Each row comes from the steps of one walk. Every step used is in the known rows, and no mark comes twice. Write the walk behind each row, first mark first.
Each row is shifted at random along 6 fixed directions that mean nothing.
Known rows
mure-rabos-lono-badiz-feda-kosi-leba: [ 283 -174   90  237  -35  -57  -82  282 -102   -7  -78 -163  -68   91
 -108  -81   15 -142  -16  110  -59   39  -22   16  138   81 -140 -163
   15 -138  -27  -50   15  -57 -210 -102 -331  170   59   53 -146  110
   55  151   75 -133  140   15   42  -12  139  115  112 -120  100  -76
 -177   67   62  -45  339   98   62]
lono-gonim-kosi-leba-tuguko-badiz-feda: [ -85 -100  162  -55 -297 -181   85  255  -74  -59   70   67  -64  108
  -18  191  -30  180  -19  -65   17  208   45 -130   55 -128  204  188
   31 -129   81   79   63 -283   67   -4   55  -25  131   -7   -1   83
   68   85  -66  123  321  106  210  -90   89 -186  -58   50   42 -209
   17 -150  175  191  -55    8  -73]
rabos-rato-kosi-gonim-tuguko-leba-lono-mure: [-190  158 -112 -401  -11  171 -103 -104  275   74   16  134   24 -134
   76   77  -29  346   61 -381 -127  127   10   51 -169 -108   -8  196
 -137  -79   23  104  -66   39  145   97   30 -417  182 -252  -16  157
  -93  -59  140    9 -301  -32  -63   13    5  133 -175  149   79  -78
 -257 -143   21   46  113 -157 -268]
mure-gonim-badiz-tuguko: [-127   77  146  194  -95  -49  -26  220 -189 -287  216  -94   56   38
  -91   22  173 -288   60  257  181  -14   52  148   10    2   34  -64
   85   14 -126 -118 -188   34 -103 -132  129  314  -49  306  290  -94
   34 -158 -197   67  -52  -98   19  -30   75 -392  151   77   45  -59
  216  334  142 -132 -373  165  152]
gonim-tuguko-leba-lono-rabos-denub-feda-kosi: [ 100  -45  134  351  -44 -204   73  332 -330 -126  142 -372  -33  -25
 -119  108   77 -411 -192  233   92  -37  -20 -156  220  258  116   26
  104 -169 -119  -93   56   86   29   35  -10  328  315  139 -123  -75
   35  221    1  -52   -6   56   65    1   -7 -355   41    2  -54  185
   11  201  104   10  -70 -186  213]
mure-gonim-tuguko-kosi-badiz-feda: [-107  203   71  110 -304 -159 -113  356 -141   -9  177 -438  -33   58
  -98   -9  254  -30  -37   -2   75  220 -123 -137  318  255  198  299
   74 -488 -157 -159  -52   19  101   14  179  178  618   53 -102 -104
 -118  -34 -103   51 -139   80 -146   14  209 -485 -166  149  171  -46
  -59   -8  390   -7  -44  -68  153]
gonim-tuguko-kosi-badiz-feda-leba: [  -3   -4   -5  111   59 -100  125  -27  -99   93 -137  -54   18  110
  -10   83   -2  119    9   87   56   54  -60 -138   68   49   19   73
   77  -35  137   27  178  -50  174   62  132   42  -13   10 -139 -113
  -73   68 -100   58  143   72   38   10 -120 -100   10   14  -45  -24
  137  -32   37  139  -99   49   85]
mure-denub-feda-kosi-gonim-tuguko-leba: [ 141 -250 -241  247  430  276  -32  -73  -97 -108  -86 -144  163  -50
  -66 -144   40 -278  -50  276   13  -99  -51   28  -12  207 -350 -520
   58  189  133 -186  203  173   24   82 -126   56 -286 -102 -132    8
  -57  228   76 -141 -319  -48 -163   83 -276   88   74 -188 -152  258
  115  197 -307  -67  283   36  140]
mure-gonim-kosi-leba-lono: [  33   -4  137   58 -349  -83  -55  359 -165 -194  138 -249  -70    5
  -25  158   88  -74  -30  -23   51  121   -9   19   86  -22  135  161
  110 -268 -130   12  -61 -101   29   -5  -33  133  342   53  -30   22
  103    9  -42   52  102    4  102  -92  199 -255  -83  137  111  -67
  -62  -51  223   10    8  -39   27]
kosi-badiz-tuguko-gonim: [  20  -51 -117   14  155   -6  186 -294  134  221 -236  294   71  177
  100  -64  -43  252   71   91   87 -105   15  -43  -87  -69 -135  -86
   27  252  150   25   73  -56   29  -52   36 -120 -331  -14   60  -88
 -139 -123  -88   69  229   53   34   35 -154  203   71 -113 -163  -74
  216  -99 -169   36  -56  203   35]
rabos-denub-feda-kosi-gonim-tuguko: [ 329 -216  -76   36  225  282 -128   14   -7  -44 -197  -39  -13   40
  -59  -92  -61  -66   35   18 -236   54  -55  181 -103  -87 -344 -352
  -24  174   97  -79  123  -53  -62  -34 -316    1 -305 -122 -179  192
  149  211  168 -305  -35  -59   -4   -1  -67  326   12 -157  -11  -16
 -181  -36 -244  -24  566   75  -83]
lono-rabos-rato-tuguko-kosi-gonim-badiz: [  21   73   55   81   -3  -36  -10   88   42  173  -34   -7  -28   61
 -113  -86  -48  101   36   13  -23   20   29  -27  126   84  -57   32
  -90 -118   46  -66 -116  112 -191 -105 -115   55  130   -9  -60   64
 -114   95   69 -106   18   24  -31   65   60   24   76  -59  123 -128
 -176  113  100  -26   80   42   -9]
badiz-feda-kosi-leba-lono-tuguko-gonim: [-202 -224 -138  246  382 -166  175  157 -359 -142   68 -118  367   41
 -159    7  226 -329  -19  341  178    9 -121  -73   19  332  -83 -180
  -29  102   29  -55  326   28  429   73   60  223 -137   68   15  -33
  -31  215 -151   14 -361  161  102  141 -198 -395    7 -110 -362   25
  338  436  -40   26  -58    6  337]
tuguko-leba-lono-gonim-kosi: [ -73 -157   -1  143   42  -52  122   94   29   76  -82  163  124  127
  -46  -52  -77   20   37  232   65   -5   63  -19   49  -52 -126  -78
    4  -12  174   93   -2  -18   -4  -35 -158   96 -157   36   49   76
   46  140  -83   57  158   49   42  115    5  -32  146  -89  -56 -182
   48   67   -7   78  -10  167   89]
gonim-kosi-tuguko-badiz: [ -98   41 -129  122  169   40   84 -144   -6  114 -108   -4   98   28
  -13   -5   -7  109   51  126  121  -30  -70 -125   48  146  -85  -56
   50   10  145  -64   49  166  107   32   91   23  -41  -50  -37 -108
 -178   22  -69   34  -79   20 -108  108 -179  -57    6  -34  -72   28
  152  112  -22   33 -124   81   93]
feda-kosi-gonim-tuguko-leba-lono-badiz: [-150 -162 -227   90  342  -14  144 -100  -53   28 -151  119  312   24
  -23  -22  118   70   88  157  108   -4 -133  -51  -83  138 -186  -40
  -32   84  166   67  198   55  350   93   30  -69 -162  -99   13  -24
  -52   90 -129    1 -200   60  -97  152 -218  -38  -74  -78 -244  -55
  214  106  -47   74    0   66  133]
tuguko-leba-lono-rabos-denub-feda-kosi: [  94  -63  188   78 -150 -178   44  267 -215 -128  192 -231  -87  -62
  -42   41  -28 -339 -157   56    4  -33   56  -16  112   21  197   91
    8 -103 -215   30  -18   -9  -17  -10  -69  245  196  112  -17   -7
  149  128   47  -48   41   44  159  -47  125 -204  -10   27  -39  102
 -106   97  100  -21   -4 -195   90]
lono-tuguko-leba-kosi-badiz-feda: [-444  -91 -113 -257  235  118   57 -186   70 -153  171  255  217 -155
   53   51   22   50   44  -84   82   45   98  -65 -163  -59   73  -36
 -107  199  112   80   46   47  254  140  241 -254 -204 -101  256   19
  -86  -35  -42  206 -355   42   22   58 -227 -154  -29   50 -132   31
  175  128 -104   74 -292  -77  -81]
rabos-denub-feda-kosi-badiz-tuguko-leba-lono-mure-gonim: [ 290 -150    3  183   21   13   -7  134 -140  -72   46 -237 -103  -65
    1    0   97 -327 -245   56  -50  -44  -39 -136  130  218    6 -171
   91   17 -111 -173   93    2  -41   55 -130   24  168  -50 -147  -13
  -38  128  158  -89  -37   71  -43  -40  -94   27  -73 -127  -71  317
  -70  -22 -157  -54  266 -214   75]
denub-feda-kosi-gonim-badiz-tuguko-leba-lono-rabos: [  79  -75 -290 -105  172  116  -48 -316  244  240 -248  118   39   43
  100 -127  -68  312   61  -60 -105    7 -145   17  -52   23 -181   -2
  -25   41  195   75  198   37  133  142  -22 -273 -118 -219 -219   -5
    7   32   39  -29  -13  -46 -244   75  -85  346 -103  -65  -42  -18
  -52 -315 -138   66  325   31  -75]
rato-tuguko-kosi-gonim: [-185  336   27 -294  -40   54   79 -506  212  129  -44  337  -85  -84
  189   44 -156  283   73 -236   17 -181  126   62 -212 -192  165  172
  -38  277   67   84 -178   34  -50   10  341 -252 -249    3  146 -153
 -151 -290  -24  183  127   10   44  -81 -139  214   32   68   77   79
  168  -90 -175  -14 -501   38 -167]
denub-feda-kosi-badiz: [ 270  106   82   87  -36   40  -45 -305  -99  -44  -79  -49 -193  -45
  135  -62 -126 -170  -39    2  -61 -290  -18  107  -59  -46   94  -37
  114  211  -67    7  -35   39 -140   -7   79  178 -315  114  -47 -223
   53 -166   19  -17  276  -33   49 -119  -60  233   81  -55   38  227
  142  -57 -203 -105 -195   53   28]
leba-lono-mure-rabos-denub-feda-kosi: [ 110  -78  -67 -208 -235   43 -257  375   51 -107  230 -334  -69 -157
    1  -12  194  -97 -124 -274  -98  222 -134  -65  100   74   50  161
  -62 -449 -362   24  -32  -25   85   75 -196 -134  714 -186  -74  238
  183   61  168 -190 -353  -89 -145  -21  294  -94 -322  139  -10   80
 -501 -167  277  -39  544 -381  -94]
tuguko-badiz-feda-leba-kosi: [ -25   46 -117 -130   70   20   81 -292   80  149  -90   50  -26  -26
  110  -36  -38   86  -26  -67   30  -59  -46  -99   -8  -19   57   50
   41   45   57   60  133   -9  165  106  165 -122 -121  -75  -50 -157
 -119 -109  -38  155   33   54  -67    9 -137   70  -53    5  -94  128
  122 -138  -73   90 -146  -44   15]
rato-lono-rabos-denub-feda-leba-tuguko-gonim-kosi-badiz: [ 119  221   32  -80 -133  -31  129 -343   85   49   86   56 -306 -239
  164  223  -95 -107 -276 -171  100 -301   97 -242   -7  107  307   54
  108  171  -94  -78  -53   66 -176  140  250 -249  203  -14  -63 -200
 -197 -134  152  175  181  -36    5 -176 -230  167  -11   40    9  536
  125 -136 -225  -28 -444 -356  -96]
mure-gonim-tuguko-leba-lono-badiz-feda-denub: [-120  148   99  202 -262 -189  -30  201  -90  -38  189 -193   10   69
  -71  -63  196 -143  -42  140  147   16  -12 -104  258  152  178  205
   77 -304 -100  -54 -129   21  -81   -7  181  228  312  185   92 -154
  -11 -105 -182  151   49   14 -114  -12  177 -407   27  115  114  -25
   98  -23  292  -22 -307   51  187]
gonim-kosi-badiz-feda: [ -87  -21 -200 -165  153  217  -37 -189  111    5  -73   71   52  -19
   20   65    5  197   91  -57   33   93  -78  -48  -83  -30 -113 -115
   14   60  153   18  162    8  196  132   90 -205 -134 -154  -53   23
  -89   -1   -5   57 -158  -89  -69    4 -180   34  -66   60  -68  -12
   56  -16  -78   74   15   38  -85]
rabos-rato-lono-gonim: [ 201  319   49  -17 -289   33 -203   -4  219  275  -63  -98 -279   17
   -4 -144  -52   81    2 -194 -143  -77   -2   40  140   76   16  159
  -24 -258  -76  -46 -224   72 -331  -56 -136   22  327   -1 -217   42
  -94  -89  188  -75  165  -25 -118   -3  264  243   81   10  323  -28
 -304 -168   62  -92   88  -33  -92]
feda-kosi-tuguko-badiz: [ 141   45  -18  -81 -172 -165   69   43 -163   22    6 -306 -152  -93
  123  164   85   46 -133 -244   32   57 -171 -184   22  136  245  329
   81 -175 -194   41  184  -75  335  146  185  -91  457 -120 -235 -132
  -65  -18   50  -21   23  124   45  -88  -36  -62 -300   82 -111  220
  -45 -168  130  102   41 -345   12]
gonim-kosi-tuguko-badiz-feda: [-213   99 -147   64   70  -81  -16  202 -150   64   88 -371  137    9
 -135    8  207    8   17   53  119  226 -221 -210  222  371   42  123
    0 -334  -35 -143  176  137  370   96  164  110  439  -87 -170  -55
 -186  120  -64  -23 -425   82 -163  146  -19 -435 -213   70  -82   -8
   18  189  259   48   51 -121  184]
rabos-denub-feda-leba-tuguko: [ 466  150   47 -301 -473  148 -307   11  181  128   -6 -355 -480 -113
  139  -22 -108   89 -141 -542 -364   91  -65   19  102 -129  172  257
   42 -306 -240    5  -25 -143 -159  100 -122 -165  499 -212 -423   68
  166  -29  330 -147  216  -41  -86 -192  307  353 -265  119  294  173
 -528 -673   33   26  532 -347 -284]
lono-rabos-denub-feda: [ 233  -98  155   62  -11  155  -73   58  -82 -255  199  -27 -179 -119
  -54    3  -91 -411 -142   99  -19 -197  202   92  -46 -111   -2 -369
    8  256 -127 -115 -159   22 -424  -81 -151  128 -175  119  118   78
  113   75  200 -115   70 -150  171 -167  -24   60  208  -50    5  238
  -76  183 -210 -137   -3  -69  -85]
gonim-kosi-tuguko-leba-lono-badiz: [  73   -8   66  195 -231 -204  125  142  -95  152  -78 -148 -135   81
    5  138  -30   97  -97   34   89   31  -54 -317  240  170  167  213
  146 -234   77    8   60  -28   44   53   36   67  358  -37 -204  -90
  -93  118  -16   94  324  137   34    3   -4 -107  -51   -9   30   32
   19 -156  143  145  -55  -60   76]
mure-gonim-tuguko-badiz: [ -76   92  -41   90  -58   75  -67  108   38  -33   66 -128   38    9
  -32  -58  144  -13   18   85   98   60  -22   -8   87   81  -70  -16
   65 -185  -18 -122 -132   98  -40  -16   53   28  200   19   59  -44
 -120  -90  -67   48 -144  -45 -206   45   30 -176   -1   57   96    7
   -2   55  118  -40  -70   38   64]
rabos-lono-mure-gonim-tuguko-badiz: [-139 -134   93   91   80  -20 -100  604  -53 -185  144  -47  194   67
 -223  -80  178 -155   66  205   -7  297    3  139   36   -9 -241 -194
 -133 -210  -91  -85 -164  -24  -27 -205 -361  170  151   99  218  326
   94  134  -28 -213 -344  -48  -45  161  225 -248   50  -39   30 -297
 -260  419  245  -76  305   67   56]
mure-denub-feda-leba: [ 202  -94 -159  225  208  232 -211  139 -153 -121   74 -438   57  -86
 -142 -272  124 -465  -43  201  -44  -65  -99   95  133  259 -245 -409
   27  -88 -119 -217   80  191  -80   20 -194  292   21  -15 -174   27
   32  165  133 -219 -407  -80 -214   77   40  -43   37 -108  -23  237
  -73  211 -100 -169  370  -48  187]
rato-lono-tuguko-gonim-badiz: [ 211 -391  -58  124  197   59  182  272   60  152 -316  227  -26  201
  -94   74  -54  139   -2  170   -5  187  -17 -135  -55  -22 -396 -372
   11   94  305   -5  192 -233   15  -72 -381 -175 -103 -127 -153  355
  -37  351  121 -163  222   82   93   97 -171  325  157 -299 -111 -123
 -131  120 -167  178  465   58  -32]
badiz-tuguko-gonim-kosi-leba-lono: [-280  143 -316 -147   97    7  -51 -231  346  405 -209  149  227  188
   -1 -202   34  551  243  -36  -27  153 -131   40   23   35 -176  228
 -115 -185  201   90   79   78  216   61   74 -187   59 -144 -104    0
  -78  -68 -128   65 -153   -2 -287  213  136   37 -100   65   18 -374
  -11 -280  120   76  190  207   -6]
badiz-kosi-gonim-tuguko: [  10   50 -281  -92   53  106  -51 -186  166  174 -162  -18    5   55
   68   51   81  291   56  -77   21   56 -131  -78  -36  102 -116   41
   56   -9  154    5  208  -23  211  181  130 -306  112 -182 -239  -28
 -144    3   47   58  -44  -26 -125  -15 -111   88 -109   43  -55   18
   51 -237  -81   83  158  -13  -83]
rabos-rato-lono-mure-gonim: [-108  296  313 -121 -237   -9 -228  137  145  -28   92  206  -75   86
 -103 -206 -117   44  235  -61 -167    9  178  443  -86 -355    6  133
 -193  -69 -147   90 -491    0 -456 -335 -182  302 -178  297  320  150
  234 -228  -51 -137  109 -146   95   18  494   48  263   97  371 -453
 -245  155  204 -199 -139  306 -128]
badiz-tuguko-kosi-leba: [ 259 -308   62  214   18 -161  160  257 -161  177 -307  -44  -34  317
  -66   26  -81  160   25  168  -68  164  -25  -46   54  -46 -163  -66
   55   18  202   72  276 -262   94  -67 -236  111  -97   -6 -293  113
   67  310   33 -115  420  189  270   17   32  105  114 -177  -79 -243
  -42  -85  -36  185  460  163   63]
rato-kosi-badiz-feda-leba-lono-rabos-denub: [ -98  215   49 -151  -25  -39    8 -192  -32   33   47   48  -40  -89
  -16   -7    6   -2   37 -145   -4  -85  -14  -16  -20   -8  190  134
  -66   72  -68   30  -69    1    4  -13  164   -1  -75   34   95  -89
  -66 -153   -3   75  -39   45   68  -52    0   -5  -41   49   17   28
   84   45    2  -40 -278   -4  -34]
badiz-kosi-leba-lono-rabos-rato-tuguko: [   1 -119   80 -116   16  -51   52   16   -6    9 -121  217   10   96
   -6  118 -141  189  143  -71  -84   67   70  165 -197 -245  -45   38
  -78  187  112  206   72 -152   33  -56 -117  -65 -275   16   12  141
  152   53   26   -8  198   31  298  -47   57  168  108   -3   -2 -287
  -49  -14  -57   63  117  131 -150]
rato-lono-rabos-denub-feda-leba-kosi-badiz-tuguko-gonim: [ 222 -378  101 -265  -18  -27   73  403  -30  -37 -124   97 -117   74
  -55  188  -69  140  -27 -197 -199  363  -12   38 -169 -272 -108  -69
 -120   48    4  128  248 -428  138  -67 -345 -238   61 -159 -138  430
  235  306  200 -274  121   61  305  -61   83  254 -107  -98  -96 -196
 -361  -79    5  165  677 -183 -222]
rato-kosi-tuguko-gonim-badiz-feda-leba: [ 295  105  -81  348    0 -160  151 -185   10  565 -492  -42 -147  278
  -32 -144 -104  296  -17  129  -40 -103 -172 -254  271  271 -114   47
  122  -93  321  -89  160  -48  -59  -25  -62   69  -13  -65 -438 -156
 -272  126    7    5  524  263  -82   91  -83  311   86 -270   68  -20
  109 -236 -110  147  139  222  152]
feda-leba-lono-gonim: [-108 -173 -308  -26  270   93  -42   85   48   26  -56  -16  329  -12
  -80 -172  181  -30  125   86   12   80 -166   95  -65  100 -309 -116
 -122 -111   23   98  164   38  306   81 -201  -36   23 -135  -40  173
  100  116  -21 -106 -404  -21 -185  205   51   -8  -89  -36 -199 -138
  -49   77   30   12  337  -10  108]

Which walk is each row?
[-103 -120 -118   29  121   56  -89  163   15  -27   73  -69  162  -14
  -94 -181  120  -27  -21   86  -10  122  -58  -88  122   97 -107 -119
  -67 -186   -5  -76    8   33   17  -10 -108   18  132 -108   65  106
   14  104   -2 -103 -283  -10 -202  117   80 -136  -99  -55  -59  -10
  -90   14   97    3  271  -28   49] -> lono-mure-denub-feda-leba-kosi-gonim-tuguko-badiz
[-409 -176 -257  -40  424   -4  161  113   16   -6   32  167  454   74
 -134  -33  185   82  126  262  195  200  -96  -41  -65  110 -246 -171
 -127   15  138  -12  178   44  427   39    1  -88 -111  -84  203  124
 -113  114 -175   25 -515   13 -121  230 -165 -313  -91  -46 -329 -205
  165  352   64   58   56   71  153] -> tuguko-gonim-badiz-kosi-leba-lono-mure
[ -36 -221  400  146   45 -165  123  525 -396 -231   13   45  110  127
 -202   80  -75 -223  128  133  -88  149   99  218 -107 -178  -43  -53
 -109  127  -35   72  -91 -133    1 -332 -295  423 -312  204  220  239
  200  197  -42 -225   56  175  478   62  109 -149  174 -128  -19 -395
  -74  527  134  -23   84  204   74] -> rabos-rato-kosi-tuguko-leba-lono-badiz
[-167 -152  -24  -26  118  -34   99  266 -158 -161  121 -133  160  -79
  -68  243   82  -22  -45   -2   93  174   -1 -108  -39   78    7   34
  -28  -97   -6   36  144   44  303  111   18  -89  277 -108  -35  110
  -25  214   27  -16 -317   24  117   26 -124 -295 -101  112 -146    7
  -69  187  120  105   70 -219    9] -> gonim-tuguko-kosi-leba-lono-rabos-rato
[ 478 -262  111  126 -120   19  -85  341 -140  -64  -41 -311 -181   85
  -22    1    9 -150 -133  -39 -153  133  -32   17   91   -1 -104 -137
   64 -101 -165 -117  117 -158 -140  -87 -299   70  190  -45 -240  140
  121  197  167 -275  138   17  101 -113  104  133  -72 -103   16   55
 -303 -100   14  -33  632  -93   -7] -> mure-rabos-denub-feda-kosi-badiz-tuguko-gonim
[ 110 -231  -59  -27  179   79   38 -107  -70 -126 -102  110   29  -31
   80   58  -53 -105   19   38  -57  -66  -37  100 -211  -91  -98 -204
   38  314   78  101  189  -93  118   48  -53  -61 -370  -32  -13   34
  160   32   38  -27   39  -16   90  -31 -152  233   34  -92 -155   85
  119   -4 -236   13  130   13  -32] -> denub-feda-leba-lono-badiz-kosi-tuguko
[-529  179  194 -468 -193 -152  -16  154 -152 -375  414  -31  131 -123
   24  239   91   63  121 -287   60  289   40  130 -180 -331  424  504
 -136 -131 -259  249  -10 -158  438   70  465   22  122  125  350  -20
  240 -190 -242  122 -310  -63  247 -117  177 -613 -228  429  -49 -225
   48   67  427   94 -482 -163  -93] -> gonim-tuguko-leba-kosi-badiz-feda-denub
[ 403 -159   79  168    5  122  -44 -223  172  160 -356  320 -164  198
   34 -162 -250  155   49   96 -235 -131   88  151  -30 -273 -235 -240
   50  256  248   23  -99 -117 -472 -155 -337   33 -552   40  -27   48
  191    1   43  -92  614  -51    4  -47   47  576  241 -216  175 -152
  -71 -342 -287   -3  292  372 -130] -> rabos-denub-feda-kosi-leba-lono-mure-gonim-badiz-tuguko
[-329  314   29 -141  -88 -115 -109 -103  202  173   62  135   78   14
  -30 -184   28  180  180 -102  -44   32    0   90   66   18  130  285
 -149 -137  -33   13 -260  115  -62  -91   96   32   51   82  179  -64
  -82 -253 -101  118 -126   28 -177  127  236  -64  -32   66  206 -269
   -5  -23  206 -102 -229  142  -21] -> rabos-lono-badiz-kosi-leba-tuguko-gonim
[  -2   58  -39  145  -38  -88  145 -109   52  172  -24   29    6   39
   -5   15  -57   45 -103  127  124 -154   62 -183  154  124   51   16
   60  -41   75  -65  -31   95 -104   32   21    4  104  -15  -52 -121
 -162   45  -19  124  164   41  -32   12  -74  -60   19  -26  -42   90
  116  -83  -37   27 -157    6   88] -> tuguko-gonim-kosi-leba-lono-rabos-denub
[-180   14  -97  -29  223  -33   57  -66   57  215 -152  139  151   65
  -85 -155    9  129  143   33  -34   94  -89   -9    3   78 -133   21
 -132  -14  177   73   77   25  189    0  -17  -10 -157  -52  -24   71
  -60   72  -52    1 -149  135 -101  197  -33   74   39 -116  -18 -189
    0  126  -19   70   39  101   59] -> rato-tuguko-leba-lono-badiz-feda-kosi
[ 358   72   84 -208 -440   49 -229  201   67  -22  127 -421 -370 -106
  101   95    2   72 -172 -430 -177  185  -66  -64  129  -25  194  246
   63 -376 -308  -90  -17 -100 -111   68  -26 -176  668 -175 -294   52
   65   -6  214 -147   44  -73  -82 -213  217   91 -325  157  207  182
 -466 -424  205   -3  446 -357 -196] -> mure-rabos-denub-feda-kosi-tuguko-gonim-badiz
[ -65  442  -11  154 -200 -204   82 -555  253  454 -129  163  -95  110
  119 -158 -154  263   -9   57  102 -376   51 -140  247  118  234  350
   87  -83   89   -1 -200  234 -303  -10  279   86  -16  137  -17 -445
 -238 -324 -194  302  448    9 -210   27   42   58  105   57  174   24
  268 -323   45  -46 -609  219  117] -> tuguko-gonim-kosi-badiz-feda-leba-lono-rabos-rato
[-185  236 -147  -79   45  -80 -113  -93  198  428 -222   94   97  159
 -149 -366   86  292  257  -31  -88  112 -201   -7  185  143  -89  202
 -179 -284  134   40  -28    3   43  -71  -42   81   43  -41  -86   38
  -67  -60  -82  -36  -71   95 -273  242  272   94  -22  -82  156 -362
  -50  -97  196    4  105  240   77] -> rato-lono-badiz-feda-leba-kosi-gonim
[  90  290  -45   -3 -241   62 -212 -231  217  151  121 -217 -162 -134
  101 -149    3   11 -102 -205  -50 -155    0 -108  241  178  176  200
   49 -280 -177 -134 -217  253 -314   63  116  -60  419  -58 -108 -200
 -115 -206   71   77  -44  -92 -351  -45  136   73 -131  110  256  242
 -145 -338   83 -151  -55 -129  -23] -> mure-rabos-denub-feda-leba-lono-tuguko-gonim-kosi-badiz
[  49  235   95  468  -51  -85  -70 -208  162  267 -134  131    2  168
  -51 -330 -159   -3   80  336   48 -344  144   85  251  111 -118  -82
   28  -41  129 -115 -388  298 -646 -219 -145  350 -213  281   70 -191
  -99 -123 -121   61  368  -52 -178  113  173  148  409 -126  311 -134
  108   52  -14 -200 -298  467  163] -> mure-rabos-lono-gonim-kosi-tuguko-leba
[-195  -11   92  117   19 -122   61  285 -150 -166  180  -42  140  -59
  -91  105  100 -212  -36  119  101   60   22  -34   42  139   48  -30
  -24  -60  -65  -84  -79   61   80  -57  -52  127  130   90  140   60
  -62   54  -49   30 -196   59   50   81  -14 -283   -4  -13  -34  -33
   58  339  117  -46 -172  -63  109] -> rabos-lono-gonim-kosi-leba-tuguko-badiz
[ 160 -210  -31   99   96   68 -143  279    1  -22  -61  -80   36   -2
  -89 -137   18 -123  -39   50 -157   95  -45   50   62   46 -234 -237
  -68  -99  -36  -51  -11  -11 -107  -91 -433   56   71  -67  -59  251
  132  192  137 -250 -125    2  -53  110  154  163   12 -148   13  -42
 -283   44   -5  -49  546  -19   -8] -> rabos-lono-mure-denub-feda-leba-kosi-tuguko
[-314  133  -21  166  180   -6  -74  221 -161 -164  318 -266  298 -157
 -157  -81  225 -344   25  117  160    1  -18   17  127  370  -24  -20
 -104 -217 -207 -177 -145  390   61  -37   41  222  288   75  156  -14
 -179    5  -58  -37 -702   -7 -165  176    1 -450  -13   62    1   40
   -8  567  199 -223 -193  -92  234] -> mure-rabos-rato-tuguko-leba-lono-gonim-kosi-badiz
[ 193 -410  -88    8   89   -9  130    6  203  326 -534  398   99  331
   22  -93 -205  542  218   30 -182  181  -58   66  -87 -330 -378  -11
  -44   16  385  299  182 -279   55 -101 -419 -143 -360 -161 -146  247
  257  198  -74 -118  530   75   45  135   77  519   50 -198  -23 -510
 -156 -393  -11  249  582  348  -92] -> feda-leba-lono-tuguko-kosi-gonim-badiz
[ 244  -73   78   91   71   70    9   71 -204 -172   55 -198 -105  -80
  -17   71    1 -319 -142   28  -61  -46  -20   15  -14   65    5 -196
   66  154 -117 -175   68   -1  -13   -9  -39  118  -61   15  -69  -20
   23   96  102 -160  -52    4   69  -83 -149    7  -59  -83  -79  255
   -1  126 -148  -63  111 -146   41] -> rabos-denub-feda-kosi-tuguko-gonim-badiz
[-479  487 -146 -120  178  -18 -219 -427   97  141   95  -33  315  -39
  -20 -467   81   29  292    7  -59 -127 -133  310   36  104   89  303
 -198  -97 -109    9 -179  346  129  -35  327  308 -225  151  201 -297
    3 -375 -257   50 -497  -35 -374  244  250 -221  -67  119  110 -199
  221   71  159 -231 -367  231  190] -> denub-feda-leba-kosi-badiz-tuguko-gonim
[  38 -349 -198 -338   26  226 -130  204  152 -158   52   32    7  -86
   38   90   87  190  -58 -230 -116  330  -59  -66 -132 -155 -138 -149
  -54  -73   17   57  220 -251  187  142 -149 -454  202 -333  -51  335
  143  169  169 -119 -239 -101  -71  -59    5  110 -256   31 -125   22
 -288 -268   -5  152  630 -245 -266] -> lono-mure-denub-feda-leba-kosi-gonim-badiz-tuguko
[ 464  -52  -86   65  -76  183 -252   -1  100  142 -130 -306 -211   19
   22 -184   -1    8  -59 -149 -204   25 -100    7  150   96 -162  -94
   40 -183  -99 -129   37   42 -238    9 -243  -45  232 -149 -340   48
   16   64  225 -227   36  -61 -188  -54  129  330  -77  -67  158  115
 -357 -299  -47  -87  618  -58  -69] -> mure-rabos-denub-feda-kosi-badiz-tuguko
